Below are the code and all the weights of a small trained network. Each question names an input and a class and asks about switching units off, where a switched-off unit gives its printed mean instead of its output.

import numpy as np


def w(rows, s, z=0):
    codes = np.array(rows[::2]) - 128.0
    scale = np.full(codes.shape[1], s)
    scale[-1] = z or s
    return codes * scale


def f(y):
    return np.maximum(y, 0)


def log_softmax(a):
    a = a - a.max(-1, keepdims=True)
    return a - np.log(np.exp(a).sum(-1, keepdims=True))


def net(x, mask):
    res = np.array(x, float).reshape(1, 5) / 4 @ E
    y = f(res @ A[0][:, :-1].T + A[0][:, -1])
    res = res + np.where(mask, y, B[0][:, -1]) @ B[0][:, :-1]
    return log_softmax(res[-1] @ U[:, :-1].T + U[:, -1])


A, B = {}, {}
E = w([
[142,88,215,108,144,84,172,137,26,141,90],'x0',
[76,171,50,104,133,79,225,183,150,77,152],'x1',
[182,17,87,1,66,140,89,61,83,42,78],'x2',
[122,189,148,116,35,41,105,154,186,73,52],'x3',
[237,130,149,86,184,151,184,241,79,78,134],'x4',
],0.0058)
A[0] = w([
[122,66,134,78,163,175,178,94,73,139,125,99],'neuron 1',
[95,224,170,156,110,29,193,190,129,148,114,213],'neuron 2',
[148,187,169,199,187,177,77,157,168,194,148,87],'neuron 3',
[34,185,72,157,50,112,98,87,254,139,118,182],'neuron 4',
[69,38,187,124,152,131,155,29,22,208,141,140],'neuron 5',
[135,174,78,137,219,163,216,208,137,126,205,92],'neuron 6',
[128,12,103,37,125,134,137,49,52,106,107,166],'neuron 7',
[213,87,166,15,112,103,163,177,64,52,81,211],'neuron 8',
[136,167,55,139,201,175,230,214,132,101,224,137],'neuron 9',
[22,180,57,176,70,108,82,83,237,148,135,202],'neuron 10',
[53,144,120,196,107,178,40,46,197,204,133,200],'neuron 11',
[64,218,181,171,128,28,193,214,143,139,86,218],'neuron 12',
[231,86,155,12,84,106,132,184,68,29,46,182],'neuron 13',
[216,91,153,40,110,110,158,158,67,44,64,182],'neuron 14',
[110,187,76,136,193,144,241,212,157,109,196,159],'neuron 15',
[160,103,81,54,99,150,125,147,138,65,80,98],'neuron 16',
[61,189,66,179,89,114,69,96,235,139,143,179],'neuron 17',
[36,201,95,157,66,62,167,140,192,111,122,77],'neuron 18',
[142,85,215,193,229,213,96,79,49,219,192,210],'neuron 19',
[124,135,73,111,215,161,243,193,103,111,192,156],'neuron 20',
[158,61,74,52,111,172,77,79,140,79,121,167],'neuron 21',
[171,172,185,189,238,163,156,186,90,179,172,253],'neuron 22',
[154,165,94,115,218,177,193,210,133,107,197,141],'neuron 23',
[176,51,91,118,105,211,44,53,145,126,118,196],'neuron 24',
[198,93,136,43,50,102,88,128,121,62,34,158],'neuron 25',
[175,155,231,225,207,175,44,135,108,211,148,111],'neuron 26',
[136,161,141,72,69,43,175,183,118,66,49,129],'neuron 27',
[99,92,55,95,59,135,60,55,170,109,102,157],'neuron 28',
[93,139,45,119,61,113,72,79,203,103,107,155],'neuron 29',
],0.0061,0.0034)
B[0] = w([
[71,73,111,85,119,122,184,143,120,147,94,173],'neuron 1',
[128,194,151,192,89,38,204,167,129,104,70,234],'neuron 2',
[164,188,199,202,135,171,143,136,161,174,159,193],'neuron 3',
[60,220,102,156,73,105,123,59,241,53,212,243],'neuron 4',
[54,50,178,96,146,68,144,35,58,192,75,210],'neuron 5',
[121,165,54,144,211,123,194,203,81,177,187,214],'neuron 6',
[129,46,72,59,145,146,138,67,54,106,109,230],'neuron 7',
[234,96,126,77,126,133,116,195,77,80,57,245],'neuron 8',
[121,181,44,126,221,123,187,208,99,158,187,228],'neuron 9',
[51,225,104,175,92,111,121,75,251,72,210,251],'neuron 10',
[62,193,181,168,150,156,63,98,173,150,202,242],'neuron 11',
[117,240,141,221,64,13,238,139,156,112,98,249],'neuron 12',
[254,138,153,93,82,128,87,201,90,40,93,254],'neuron 13',
[245,104,145,68,101,151,111,183,80,59,75,233],'neuron 14',
[114,171,50,125,202,95,212,217,95,142,117,235],'neuron 15',
[164,113,87,89,104,165,91,86,100,43,135,184],'neuron 16',
[68,214,127,156,87,133,119,101,244,107,204,233],'neuron 17',
[119,173,88,137,57,58,194,64,154,31,121,202],'neuron 18',
[113,40,197,167,141,161,163,125,94,223,60,248],'neuron 19',
[122,138,30,94,207,123,180,211,89,142,118,217],'neuron 20',
[151,77,80,77,158,214,87,89,107,122,154,219],'neuron 21',
[163,116,138,195,155,180,192,193,156,205,119,253],'neuron 22',
[140,199,80,154,214,142,167,185,114,172,190,213],'neuron 23',
[89,119,149,87,207,208,42,108,112,164,171,231],'neuron 24',
[206,99,126,48,82,159,40,137,72,30,86,232],'neuron 25',
[160,125,216,203,85,171,137,133,152,228,111,210],'neuron 26',
[211,156,169,133,78,67,136,164,104,62,77,201],'neuron 27',
[64,147,48,90,179,194,63,88,142,107,184,218],'neuron 28',
[98,164,88,110,112,168,64,63,202,73,208,212],'neuron 29',
],0.0069,0.0076)
U = w([
[209,64,78,42,106,199,49,125,85,59,103,157],'0',
[72,188,98,180,37,20,187,78,200,71,153,102],'1',
[128,27,151,83,147,120,186,95,65,161,58,8],'2',
[53,156,93,115,135,201,21,66,197,111,208,26],'3',
[15,61,156,120,155,102,124,36,57,188,93,250],'4',
[129,161,2,145,250,122,212,226,107,161,151,113],'5',
[147,128,244,229,134,204,142,153,155,231,123,71],'6',
[199,167,198,122,51,36,113,195,104,70,55,147],'7',
],0.0069,0.0022)

Each question gives the input, the list of numbers given to net, and the class t.
The units are the neurons (one row each of A and B). Each row of codes is followed by its name. A weight is (code - 128) times the scale printed after its matrix; where a second scale follows, it is the last column's (A, B and U).
mask holds one flag per neuron, in row order. A switched-off neuron (its flag False) gives its mean, the last column of its row in B, instead of its output. The means were averaged over made-up inputs and are rounded, as every weight is.
A unit's drop is (log p(t) with every unit on - log p(t) with that unit switched off) / (log p(t) with every unit on - log p(t) with every unit switched off).
The circuit of an input: a set's keep is (log p(t) with only the set's units on - log p(t) with every unit switched off) / (log p(t) with every unit on - log p(t) with every unit switched off). Starting from the 12 units with the biggest drops (on a tie, the unit counted first), units are removed one at a time, each time the one whose removal leaves the highest keep (on an exact tie, the one counted first), for as long as the keep stays at least 0.8.
units of the circuit, in order: the units of the circuit, biggest drop first
unit that matters most: the unit with the biggest drop
top k neurons: the k neurons with the biggest drops, biggest first
drop when u is switched off: that unit's drop, to one decimal
input [2,7,4,-1,5], class 0: units of the circuit, in order -> (neuron 14; neuron 8)
input [-8,-1,5,-8,1], class 3: top 3 neurons -> (neuron 8; neuron 13; neuron 14)
input [-4,-8,7,-7,-3], class 4: units of the circuit, in order -> (neuron 5; neuron 19)
input [-3,-6,-2,0,-1], class 6: units of the circuit, in order -> (neuron 26; neuron 19)
input [7,-8,1,1,3], class 0: units of the circuit, in order -> (neuron 12; neuron 25)
input [-7,-1,6,7,0], class 3: units of the circuit, in order -> (neuron 28)
input [8,-4,-3,3,-6], class 4: top 2 neurons -> (neuron 5; neuron 13)
input [-2,-6,8,0,-6], class 3: top 2 neurons -> (neuron 28; neuron 11)
input [5,8,6,-7,3], class 0: top 2 neurons -> (neuron 14; neuron 13)
input [-6,-6,-8,0,5], class 6: top 2 neurons -> (neuron 26; neuron 3)
input [2,-7,0,3,2], class 0: top 2 neurons -> (neuron 12; neuron 2)
input [0,-8,-4,7,1], class 6: top 3 neurons -> (neuron 26; neuron 18; neuron 3)
input [8,8,5,3,-2], class 7: top 2 neurons -> (neuron 27; neuron 24)
input [-2,-5,-6,-5,4], class 6: top 3 neurons -> (neuron 26; neuron 19; neuron 3)
input [5,4,-5,-7,-7], class 6: unit that matters most -> neuron 19
input [-3,-4,-3,-7,3], class 6: top 2 neurons -> (neuron 26; neuron 19)
input [5,0,7,-7,-8], class 4: drop when neuron 5 is switched off -> 0.6
input [-1,-7,0,4,3], class 0: drop when neuron 2 is switched off -> 0.2
input [7,1,-3,3,-3], class 1: drop when neuron 13 is switched off -> 0.2
input [2,-7,-5,6,3], class 6: drop when neuron 26 is switched off -> 0.1
input [0,8,6,-5,-5], class 3: top neuron -> (neuron 13)
